Here is a tiny trained network, its code and every weight. The questions are about switching its units off for an input and a target symbol, where a switched-off unit gives its printed mean instead of its output.

import numpy as np


def w(rows, s, z=0):
    codes = np.array(rows[::2]) - 128.0
    scale = np.full(codes.shape[1], s)
    scale[-1] = z or s
    return codes * scale


def norm(h):
    return h / np.sqrt((h * h).mean(-1, keepdims=True) + 1e-5)


def f(y):
    return np.maximum(y, 0)


def softmax(a):
    e = np.exp(a - a.max(-1, keepdims=True))
    return e / e.sum(-1, keepdims=True)


def log_softmax(a):
    a = a - a.max(-1, keepdims=True)
    return a - np.log(np.exp(a).sum(-1, keepdims=True))


def net(x, mask):
    ids = ['δλμπστω'.index(c) for c in x.split()]
    T = len(ids)
    res = E[ids] + P[:T]
    u = 0
    for l in range(2):
        r = norm(res)
        for j in range(2):
            rows = slice(3 * j, 3 * j + 3)
            q, k, v = (r @ M[l][rows].T for M in (Q, K, V))
            z = softmax(np.where(np.tri(T) > 0, q @ k.T / 3**0.5, -1e9)) @ v
            o = O[l][rows]
            res = res + np.where(mask[u + j], z, o[:, -1]) @ o[:, :-1]
        u += 2
        y = f(norm(res) @ A[l][:, :-1].T + A[l][:, -1])
        res = res + np.where(mask[u : u + 8], y, B[l][:, -1]) @ B[l][:, :-1]
        u += 8
    return log_softmax(norm(res)[-1] @ U[:, :-1].T + U[:, -1])


Q, K, V, O, A, B = {}, {}, {}, {}, {}, {}
E = w([
[212,180,133,201,36],'δ',
[71,186,67,80,113],'λ',
[59,70,138,155,26],'μ',
[166,53,190,76,242],'π',
[70,99,67,250,113],'σ',
[174,72,180,89,39],'τ',
[121,78,77,205,226],'ω',
],0.014)
P = w([
[89,134,255,187,180],'0',
[114,107,184,175,146],'1',
[123,106,151,147,140],'2',
[146,103,110,123,131],'3',
[176,98,77,88,129],'4',
[201,105,57,64,122],'5',
],0.0092)
Q[0] = w([
[74,56,159,129,196],'0.h1',
[65,153,71,204,164],'0.h1',
[206,149,72,142,181],'0.h1',
[91,174,126,126,89],'0.h2',
[98,2,114,119,82],'0.h2',
[184,101,142,93,118],'0.h2',
],0.0099)
K[0] = w([
[69,28,200,174,195],'0.h1',
[102,173,88,254,172],'0.h1',
[189,131,50,121,195],'0.h1',
[81,111,158,183,148],'0.h2',
[53,99,111,28,103],'0.h2',
[162,120,133,91,59],'0.h2',
],0.0093)
V[0] = w([
[1,112,146,159,98],'0.h1',
[96,162,46,103,206],'0.h1',
[185,177,78,133,96],'0.h1',
[101,59,124,99,113],'0.h2',
[164,115,206,164,116],'0.h2',
[170,176,74,158,124],'0.h2',
],0.0086)
O[0] = w([
[254,168,95,88,143,254],'0.h1',
[223,136,164,221,141,136],'0.h1',
[118,55,153,96,102,115],'0.h1',
[84,139,138,173,136,110],'0.h2',
[110,238,96,103,112,140],'0.h2',
[185,79,47,130,148,98],'0.h2',
],0.0064,0.0038)
A[0] = w([
[221,202,126,90,206,19],'0.n1',
[129,79,193,175,221,38],'0.n2',
[95,215,151,91,184,89],'0.n3',
[64,1,126,196,67,191],'0.n4',
[76,178,176,167,118,77],'0.n5',
[151,111,252,202,73,124],'0.n6',
[113,86,179,39,243,2],'0.n7',
[87,138,182,186,172,41],'0.n8',
],0.0073,0.0037)
B[0] = w([
[200,174,73,121,115,227],'0.n1',
[120,114,22,100,193,176],'0.n2',
[196,187,157,121,130,199],'0.n3',
[1,138,152,113,82,254],'0.n4',
[91,153,124,143,159,156],'0.n5',
[81,34,203,215,165,182],'0.n6',
[215,92,253,56,123,160],'0.n7',
[101,131,73,118,116,145],'0.n8',
],0.0076,0.004)
Q[1] = w([
[166,162,2,80,87],'1.h1',
[154,152,128,131,200],'1.h1',
[56,96,98,134,255],'1.h1',
[145,101,169,96,180],'1.h2',
[164,228,25,78,151],'1.h2',
[177,119,136,174,43],'1.h2',
],0.0096)
K[1] = w([
[248,34,64,156,16],'1.h1',
[172,187,153,205,236],'1.h1',
[73,118,215,254,173],'1.h1',
[117,210,204,114,152],'1.h2',
[158,5,83,116,116],'1.h2',
[135,138,52,58,43],'1.h2',
],0.0084)
V[1] = w([
[115,112,83,165,146],'1.h1',
[151,158,180,47,84],'1.h1',
[26,91,100,66,115],'1.h1',
[166,190,71,95,184],'1.h2',
[95,69,174,78,157],'1.h2',
[112,206,111,2,110],'1.h2',
],0.0082)
O[1] = w([
[140,136,150,104,108,117],'1.h1',
[78,98,129,180,203,162],'1.h1',
[226,238,127,186,191,72],'1.h1',
[94,255,157,128,229,226],'1.h2',
[186,73,174,102,178,4],'1.h2',
[169,215,151,117,88,192],'1.h2',
],0.0084,0.0041)
A[1] = w([
[118,28,123,179,121,226],'1.n1',
[94,172,90,136,84,143],'1.n2',
[141,73,88,159,244,3],'1.n3',
[45,112,212,227,161,69],'1.n4',
[141,114,76,79,138,84],'1.n5',
[193,100,167,68,187,82],'1.n6',
[77,111,228,227,106,169],'1.n7',
[127,128,130,250,163,19],'1.n8',
],0.013,0.0041)
B[1] = w([
[146,182,150,119,145,183],'1.n1',
[166,141,180,122,155,255],'1.n2',
[109,180,128,250,139,162],'1.n3',
[109,38,131,102,4,199],'1.n4',
[103,112,144,161,129,163],'1.n5',
[197,46,200,125,193,151],'1.n6',
[95,131,85,73,193,227],'1.n7',
[75,90,144,65,126,165],'1.n8',
],0.015,0.0092)
U = w([
[25,90,125,67,99,232],'δ',
[124,230,154,81,193,86],'λ',
[192,107,158,176,1,206],'μ',
[154,49,194,128,202,78],'π',
[140,95,16,125,149,88],'σ',
[161,116,115,118,106,4],'τ',
[45,118,111,220,148,144],'ω',
],0.0094,0.0026)

Each question gives the input, a string of symbols that net reads in full, and the target symbol t.
The units are the heads (3 rows each of Q, K, V and O) and the neurons (one row each of A and B). Each row of codes is followed by its name. A weight is (code - 128) times the scale printed after its matrix; where a second scale follows, it is the last column's (O, A, B and U).
mask holds one flag per unit, layer by layer, with each layer's heads first. A switched-off unit (its flag False) gives its mean, the last column of its rows in O or B, instead of its output. The means were averaged over made-up inputs and are rounded, as every weight is.
A unit's drop is (log p(t) with every unit on - log p(t) with that unit switched off) / (log p(t) with every unit on - log p(t) with every unit switched off).
The circuit of an input: a set's keep is (log p(t) with only the set's units on - log p(t) with every unit switched off) / (log p(t) with every unit on - log p(t) with every unit switched off). Starting from the 12 units with the biggest drops (on a tie, the unit counted first), units are removed one at a time, each time the one whose removal leaves the highest keep (on an exact tie, the one counted first), for as long as the keep stays at least 0.8.
circuit, biggest first: the units of the circuit, biggest drop first
most important unit: the unit with the biggest drop
k most important neurons: the k neurons with the biggest drops, biggest first
top k neurons in layer l: the k neurons of layer l with the biggest drops, biggest first
heads that matter: for each layer, one digit per head in row order, 1 if its drop is at least 0.15 and else 0, layers parted by /
input π ω λ λ τ, target δ: top neuron in layer 0	(0.n4)
input λ δ σ λ σ, target λ: heads that matter	11 / 10
input δ λ π λ, target π: circuit, biggest first	(1.h2, 1.n6)
input σ π λ σ λ δ, target δ: heads that matter	10 / 00
input λ μ μ, target λ: circuit, biggest first	(0.h1, 1.h1)
input λ π μ λ, target π: circuit, biggest first	(1.h2, 0.n4, 1.n6)
input ω τ λ ω λ, target ω: heads that matter	01 / 01
input λ σ δ τ λ σ, target λ: 3 most important neurons	(1.n4, 1.n1, 0.n4)
input λ μ λ, target μ: circuit, biggest first	(1.n7, 1.h2)
input λ σ λ, target σ: heads that matter	11 / 11
input μ λ ω τ λ μ, target λ: top 2 neurons in layer 0	(0.n6, 0.n4)
input λ λ λ δ δ, target λ: 2 most important neurons	(1.n4, 0.n1)
input λ δ μ τ τ, target λ: top 2 neurons in layer 1	(1.n4, 1.n8)
input δ λ σ, target δ: top 2 neurons in layer 1	(1.n4, 1.n7)
input δ λ δ, target λ: top 2 neurons in layer 0	(0.n6, 0.n3)
input δ λ σ λ, target σ: most important neuron	(1.n4)
input λ λ λ τ, target δ: heads that matter	01 / 00
input σ σ σ, target μ: 2 most important neurons	(1.n7, 0.n6)
input λ λ λ λ λ δ, target δ: top 2 neurons in layer 1	(1.n7, 1.n4)
input λ λ τ τ, target λ: most important unit	0.h1
